Below are the code and all the weights of a small trained network. Each question names an input and a class and asks about switching units off, where a switched-off unit gives its printed mean instead of its output.

import numpy as np


def w(rows, s, z=0):
    codes = np.array(rows[::2]) - 128.0
    scale = np.full(codes.shape[1], s)
    scale[-1] = z or s
    return codes * scale


def f(y):
    return y / 2 * (1 + np.tanh(0.7978845608 * (y + 0.044715 * y**3)))


def log_softmax(a):
    a = a - a.max(-1, keepdims=True)
    return a - np.log(np.exp(a).sum(-1, keepdims=True))


def net(x, mask):
    res = np.array(x, float).reshape(1, 8) / 4 @ E
    y = f(res @ A[0][:, :-1].T + A[0][:, -1])
    res = res + np.where(mask, y, B[0][:, -1]) @ B[0][:, :-1]
    return log_softmax(res[-1] @ U[:, :-1].T + U[:, -1])


A, B = {}, {}
E = w([
[129,127,129,128,122],'x0',
[69,198,53,233,69],'x1',
[129,128,131,126,124],'x2',
[131,130,126,128,132],'x3',
[75,69,5,39,83],'x4',
[127,119,145,126,96],'x5',
[136,134,118,127,137],'x6',
[200,2,80,222,132],'x7',
],0.0084)
A[0] = w([
[176,72,99,179,118,45],'neuron 1',
[139,147,212,204,156,78],'neuron 2',
[148,60,175,39,190,10],'neuron 3',
[79,130,132,132,157,96],'neuron 4',
[87,66,60,87,94,131],'neuron 5',
[168,57,184,29,195,77],'neuron 6',
[33,141,78,202,117,24],'neuron 7',
[86,210,135,88,120,130],'neuron 8',
[206,98,149,47,159,100],'neuron 9',
[84,166,175,152,183,73],'neuron 10',
[117,195,146,58,135,113],'neuron 11',
[113,68,34,59,74,137],'neuron 12',
[207,13,89,209,130,55],'neuron 13',
[201,165,220,203,129,7],'neuron 14',
[62,74,25,6,72,115],'neuron 15',
[68,227,157,35,159,72],'neuron 16',
[88,176,80,188,103,57],'neuron 17',
[114,186,63,193,82,100],'neuron 18',
[57,165,55,209,95,65],'neuron 19',
[170,77,143,40,178,80],'neuron 20',
[196,2,94,213,143,71],'neuron 21',
[155,158,93,113,166,194],'neuron 22',
[81,77,56,71,107,83],'neuron 23',
[68,254,179,29,82,71],'neuron 24',
[130,26,132,192,122,166],'neuron 25',
],0.0078,0.0014)
B[0] = w([
[150,85,52,91,105,180],'neuron 1',
[203,202,195,109,216,201],'neuron 2',
[51,71,165,240,110,199],'neuron 3',
[136,114,148,107,107,130],'neuron 4',
[144,187,170,122,177,193],'neuron 5',
[38,57,150,252,58,217],'neuron 6',
[100,106,157,174,119,188],'neuron 7',
[123,88,35,93,106,188],'neuron 8',
[50,90,159,204,96,188],'neuron 9',
[163,153,147,55,139,158],'neuron 10',
[112,87,52,77,89,177],'neuron 11',
[197,189,227,134,179,216],'neuron 12',
[153,120,36,18,81,242],'neuron 13',
[222,175,215,117,182,216],'neuron 14',
[190,196,207,114,200,254],'neuron 15',
[148,111,6,57,81,217],'neuron 16',
[73,101,166,192,100,185],'neuron 17',
[72,88,190,233,100,199],'neuron 18',
[78,97,153,230,121,211],'neuron 19',
[94,81,184,228,106,193],'neuron 20',
[132,114,18,27,110,247],'neuron 21',
[129,127,139,129,117,136],'neuron 22',
[201,188,254,122,192,194],'neuron 23',
[163,94,55,39,102,241],'neuron 24',
[156,124,40,66,129,201],'neuron 25',
],0.0063,0.0082)
U = w([
[145,91,26,58,51,251],'0',
[196,177,206,138,211,62],'1',
[43,67,142,254,43,37],'2',
],0.0097,0.003)

Each question gives the input, the list of numbers given to net, and the class t.
The units are the neurons (one row each of A and B). Each row of codes is followed by its name. A weight is (code - 128) times the scale printed after its matrix; where a second scale follows, it is the last column's (A, B and U).
mask holds one flag per neuron, in row order. A switched-off neuron (its flag False) gives its mean, the last column of its row in B, instead of its output. The means were averaged over made-up inputs and are rounded, as every weight is.
A unit's drop is (log p(t) with every unit on - log p(t) with that unit switched off) / (log p(t) with every unit on - log p(t) with every unit switched off).
The circuit of an input: a set's keep is (log p(t) with only the set's units on - log p(t) with every unit switched off) / (log p(t) with every unit on - log p(t) with every unit switched off). Starting from the 12 units with the biggest drops (on a tie, the unit counted first), units are removed one at a time, each time the one whose removal leaves the highest keep (on an exact tie, the one counted first), for as long as the keep stays at least 0.8.
circuit, biggest first: the units of the circuit, biggest drop first
k most important neurons: the k neurons with the biggest drops, biggest first
drop when u is switched off: that unit's drop, to one decimal
input [-7,-4,3,-8,5,8,-3,-4], class 1: circuit, biggest first -> [neuron 15]
input [-1,-7,4,-4,-7,-2,6,7], class 0: 2 most important neurons -> [neuron 21; neuron 13]
input [-8,-5,5,-4,8,-4,-3,-6], class 1: 2 most important neurons -> [neuron 15; neuron 23]
input [-6,8,4,-7,4,7,-3,-6], class 2: 2 most important neurons -> [neuron 19; neuron 18]
input [-8,7,-3,-6,-6,2,-8,7], class 0: 2 most important neurons -> [neuron 13; neuron 21]
input [-7,-8,-7,-7,-2,5,-7,8], class 0: 4 most important neurons -> [neuron 21; neuron 13; neuron 25; neuron 1]
input [2,-5,6,-7,4,7,-3,2], class 2: 2 most important neurons -> [neuron 6; neuron 3]
input [-4,-2,0,-7,-3,-8,-4,3], class 0: 3 most important neurons -> [neuron 15; neuron 12; neuron 23]
input [0,5,-3,-1,-7,1,2,5], class 1: 2 most important neurons -> [neuron 14; neuron 2]
input [4,-5,-7,-1,5,7,6,-1], class 1: 3 most important neurons -> [neuron 15; neuron 12; neuron 23]
input [6,-4,8,-6,-2,-8,6,3], class 2: drop when neuron 6 is switched off -> 0.2
input [6,-6,2,8,7,1,6,-4], class 1: drop when neuron 15 is switched off -> 0.6
input [1,-4,2,7,-3,6,-3,-3], class 2: drop when neuron 21 is switched off -> 0.2
input [7,7,-2,1,5,-1,2,5], class 2: circuit, biggest first -> [neuron 19]
